Below are the code and all the weights of a small trained network. Each question names an input and a target symbol and asks about switching units off, where a switched-off unit gives its printed mean instead of its output.

import numpy as np


def w(rows, s, z=0):
    codes = np.array(rows[::2]) - 128.0
    scale = np.full(codes.shape[1], s)
    scale[-1] = z or s
    return codes * scale


def f(y):
    return np.maximum(y, 0)


def softmax(a):
    e = np.exp(a - a.max(-1, keepdims=True))
    return e / e.sum(-1, keepdims=True)


def log_softmax(a):
    a = a - a.max(-1, keepdims=True)
    return a - np.log(np.exp(a).sum(-1, keepdims=True))


def net(x, mask):
    ids = ['αγδεζηθλμξτω'.index(c) for c in x.split()]
    T = len(ids)
    res = E[ids] + P[:T]
    q, k, v = (res @ M[0].T for M in (Q, K, V))
    z = softmax(np.where(np.tri(T) > 0, q @ k.T / 3**0.5, -1e9)) @ v
    res = res + np.where(mask[0], z, O[0][:, -1]) @ O[0][:, :-1]
    y = f(res @ A[0][:, :-1].T + A[0][:, -1])
    res = res + np.where(mask[1:9], y, B[0][:, -1]) @ B[0][:, :-1]
    return log_softmax(res[-1] @ U[:, :-1].T + U[:, -1])


Q, K, V, O, A, B = {}, {}, {}, {}, {}, {}
E = w([
[1,214,108],'α',
[190,130,158],'γ',
[139,24,85],'δ',
[94,144,34],'ε',
[51,90,143],'ζ',
[97,81,72],'η',
[94,156,204],'θ',
[92,255,111],'λ',
[151,208,178],'μ',
[132,69,50],'ξ',
[212,147,30],'τ',
[61,117,222],'ω',
],0.021)
P = w([
[58,248,70],'0',
[74,20,147],'1',
[46,253,66],'2',
[65,28,140],'3',
[22,244,63],'4',
[69,20,144],'5',
[18,239,57],'6',
[72,21,139],'7',
],0.0054)
Q[0] = w([
[131,3,104],'head 0',
[107,239,129],'head 0',
[114,126,139],'head 0',
],0.017)
K[0] = w([
[116,54,6],'head 0',
[122,174,205],'head 0',
[127,108,126],'head 0',
],0.017)
V[0] = w([
[164,174,6],'head 0',
[121,92,2],'head 0',
[129,157,254],'head 0',
],0.0019)
O[0] = w([
[216,204,113,126],'head 0',
[142,135,3,252],'head 0',
[208,172,224,21],'head 0',
],0.0033,0.00037)
A[0] = w([
[137,198,96,215],'neuron 0',
[145,35,157,147],'neuron 1',
[180,106,237,158],'neuron 2',
[101,241,168,2],'neuron 3',
[179,69,29,151],'neuron 4',
[77,77,122,191],'neuron 5',
[74,26,216,78],'neuron 6',
[248,44,140,128],'neuron 7',
],0.013,0.0089)
B[0] = w([
[86,60,71,232],'neuron 0',
[156,164,91,191],'neuron 1',
[110,147,213,212],'neuron 2',
[197,200,133,192],'neuron 3',
[183,143,192,254],'neuron 4',
[152,96,174,226],'neuron 5',
[118,21,50,191],'neuron 6',
[89,248,60,197],'neuron 7',
],0.014,0.0096)
U = w([
[90,147,25,157],'α',
[85,134,100,255],'γ',
[232,157,158,79],'δ',
[105,78,13,137],'ε',
[80,69,83,128],'ζ',
[143,91,84,201],'η',
[126,160,228,99],'θ',
[180,181,22,74],'λ',
[149,242,131,49],'μ',
[186,83,119,167],'ξ',
[186,100,7,132],'τ',
[96,79,211,84],'ω',
],0.013,0.014)

Each question gives the input, a string of symbols that net reads in full, and the target symbol t.
The units are the heads (3 rows each of Q, K, V and O) and the neurons (one row each of A and B). Each row of codes is followed by its name. A weight is (code - 128) times the scale printed after its matrix; where a second scale follows, it is the last column's (O, A, B and U).
mask holds one flag per unit, heads first, then neurons. A switched-off unit (its flag False) gives its mean, the last column of its rows in O or B, instead of its output. The means were averaged over made-up inputs and are rounded, as every weight is.
A unit's drop is (log p(t) with every unit on - log p(t) with that unit switched off) / (log p(t) with every unit on - log p(t) with every unit switched off).
The circuit of an input: a set's keep is (log p(t) with only the set's units on - log p(t) with every unit switched off) / (log p(t) with every unit on - log p(t) with every unit switched off). Starting from all 9 units, units are removed one at a time, each time the one whose removal leaves the highest keep (on an exact tie, the one counted first), for as long as the keep stays at least 0.8.
circuit, biggest first: the units of the circuit, biggest drop first
top k neurons: the k neurons with the biggest drops, biggest first
drop when u is switched off: that unit's drop, to one decimal
input τ θ ε γ τ γ, target μ: circuit, biggest first : (neuron 7; neuron 0)
input γ θ γ θ ζ τ ξ δ, target τ: circuit, biggest first : (neuron 1)
input γ η γ μ λ, target λ: top 4 neurons : (neuron 3; neuron 0; neuron 2; neuron 6)
input ξ ξ α γ γ ζ, target ε: top 2 neurons : (neuron 6; neuron 4)
input ξ γ τ γ δ γ λ, target λ: top 3 neurons : (neuron 3; neuron 0; neuron 6)
input τ θ μ γ γ ζ ξ λ, target α: top 4 neurons : (neuron 0; neuron 4; neuron 5; neuron 2)
input α ζ θ θ δ η, target ξ: top 3 neurons : (neuron 4; neuron 5; neuron 7)
input γ τ τ θ α θ θ ω, target ζ: top 3 neurons : (neuron 6; neuron 4; neuron 3)
input γ γ γ ζ, target ε: top 4 neurons : (neuron 6; neuron 4; neuron 2; neuron 1)
input γ η τ γ ξ δ, target τ: drop when neuron 7 is switched off : 0.5
input γ γ α θ, target ω: drop when neuron 2 is switched off : 0.9
input γ η γ θ θ γ γ γ, target μ: drop when neuron 2 is switched off : 0.1
input δ ξ γ γ ε, target ε: drop when neuron 3 is switched off : 0.2
